Each row has a name. Each piece below is followed by the name of the row it came from. Each question is about the rows just above it.

[ 99  94  96 103 115 130 145 157 162 162 156 143 127 113 102  95  95 100
 111 126 140 153 161 162 157 147 134 119 105  96  92  97 107 121 135 149
 158 162 160 151 137 122 108  99  94  95 103]  E
[177 178 172 157 139 118 100  85  79  80  89 105 125 146 163 175 178 174
 161 145 124 103  89  79  79  86 101 120 140 159 172 177 175 165 149 128
 109  91  81  77  83  96 114 135 155 169 178]  R
[168 162 152 138 125 112 108 104 100  97  92  90  87  85  84  82  82  82
  82  82  84  85  87  90  93  96 100 104 108 113 117 122 127 132 136 140
 146 151 154 158 161 165 167 169 170 172 174]  L
[163 176 178 157 156 155 152 147 143 138 131 125 119 114 109 106 102 101
  99 100 102 105 108 114 118 125 131 135 142 146 151 153 156 156 156 154
 151 147 143 137 131 126 120 114 109 106 101]  S
[121 116 111 105 100  96  91  88  84  81  79  77  75  74  74  74  75  76
  78  80  82  86  89  94  98 103 108 113 118 124 129 134 140 145 150 155
 160 164 168 172 175 178 180 182 181 182 182]  H
[161 166 166 159 148 135 119 105  95  89  90  96 106 120 135 149 161 167
 167 161 150 136 121 106  97  90  89  95 105 118 134 147 159 166 168 162
 152 138 123 109  96  90  88  94 103 117 132]  M
[135 121 109 102 101 107 119 133 146 153 156 150 140 125 112 103 100 105
 115 130 142 152 157 152 143 129 116 105 100 103 112 125 139 149 155 154
 146 134 120 108 102 102 109 120 135 147 154]  J
[ 73  72  83 101 124 148 170 182 185 177 160 137 112  91  78  72  76  91
 114 138 160 177 185 182 168 148 124 100  82  73  73  85 103 127 151 171
 182 185 176 157 135 111  90  75  72  78  94]  X
[132 131 128 127 124 123 120 118 117 114 113 111 108 108 106 104 104 102
 101 100 100 100  99  98  98  98  98 100  99 100 101 101 103 104 105 107
 108 110 111 112 115 116 119 121 123 125 126]  Y
q: [168 162 152 138 123] : M
q: [163 175 178] : R
Which row holds [88 84 81 79]? : H
q: [100  85] : R
Where do [108 106] appear? : Y
q: [ 79  79  86 101 120 140 159 172 177] : R

[128 127 128 130] : D
[127 128 128 137] : F
[127 128 128 176] : Q
q: [127 128 128 176] : Q
q: [127 128 128 137] : F
[128 137] is in which row? : F
q: [128 127 128 130] : D

[ 66 163  85 156  90 138  84] : G
[118  84  85 156 139 138  84] : Z
[ 66 163  85 156 139 117  84] : K
q: [ 66 163  85 156  90 138  84] : G
Where do [118  84  85 156 139 138  84] appear? : Z
Where do [ 66 163  85 156 139 117  84] appear? : K

[119 122 124 124 121 125 124 124 124 122 122 124 120 121 121 123 123 123
 120 123 123 122 124 125 127 125] = mazez
[ 81  93 125 133 106 133 124 135 139 109 117 135  91  91  87 130 108 122
  89 120 123 120 124 128 167 124] = gugo
[140 137 109 115 116 109 114 113 112 135 108 113 133 145 135 116 141 119
 141 110 121 121 109 109 102 139] = toli
[120 142 151  89 145 153 162  91  89  75 135  91 145 119 140  91  75  89
 126 150  84  86 150 146 102 108] = Vipen
[147 164 135  81 139 139 155  81  79  94 117  81 164 153 159  84 103  87
 155 137  84  86 135 131  80 136] = zege
[131 151 169  89 167 167 176  90  88  68 155  91 160 119 155  91  65  91
 132 171  83  86 168 163  98  95] = dotu
[126 141 162  99 161 160 166 100  98  78 153 101 149 114 145 100  74  99
 125 163  93  96 162 158 107  95] = dodaf
[125 125 123 125 123 123 123 125 124 126 123 125 124 125 124 125 126 125
 125 123 125 125 123 123 123 125] = tagul
[127 139 154 106 153 152 157 107 105  90 147 108 145 117 142 107  86 107
 126 155 102 104 154 150 111 102] = peta
[ 96 164 158 127 127 126 126 127 126 127 127 126 126 126 127 127 127 127
 126 126 127 127 127 127 125 126] = tirib
[123 119 111 120 116 111 113 119 119 125 115 119 119 123 120 120 124 121
 121 113 122 122 112 111 112 120] = kif
q: [ 96 162 158] : dodaf
q: [ 86 135 131  80] : zege
Where do [120 120] appear? : kif

[166 107  90  98 143] = P
[168 145  85  72  91] = U
[166 107 127 148 143] = W
[145 151 127 148  95] = V
[105  90  86 116 175] = T
[166 107  90  80 183] = A
[169 128 133 156 130] = C
[143 168  86 116 111] = N
q: [145 151 127 148  95] : V
The row with [166 107  90  98 143] is : P
q: [145  85] : U
q: [166 107  90  80 183] : A
Which row holds [145 151 127]? : V

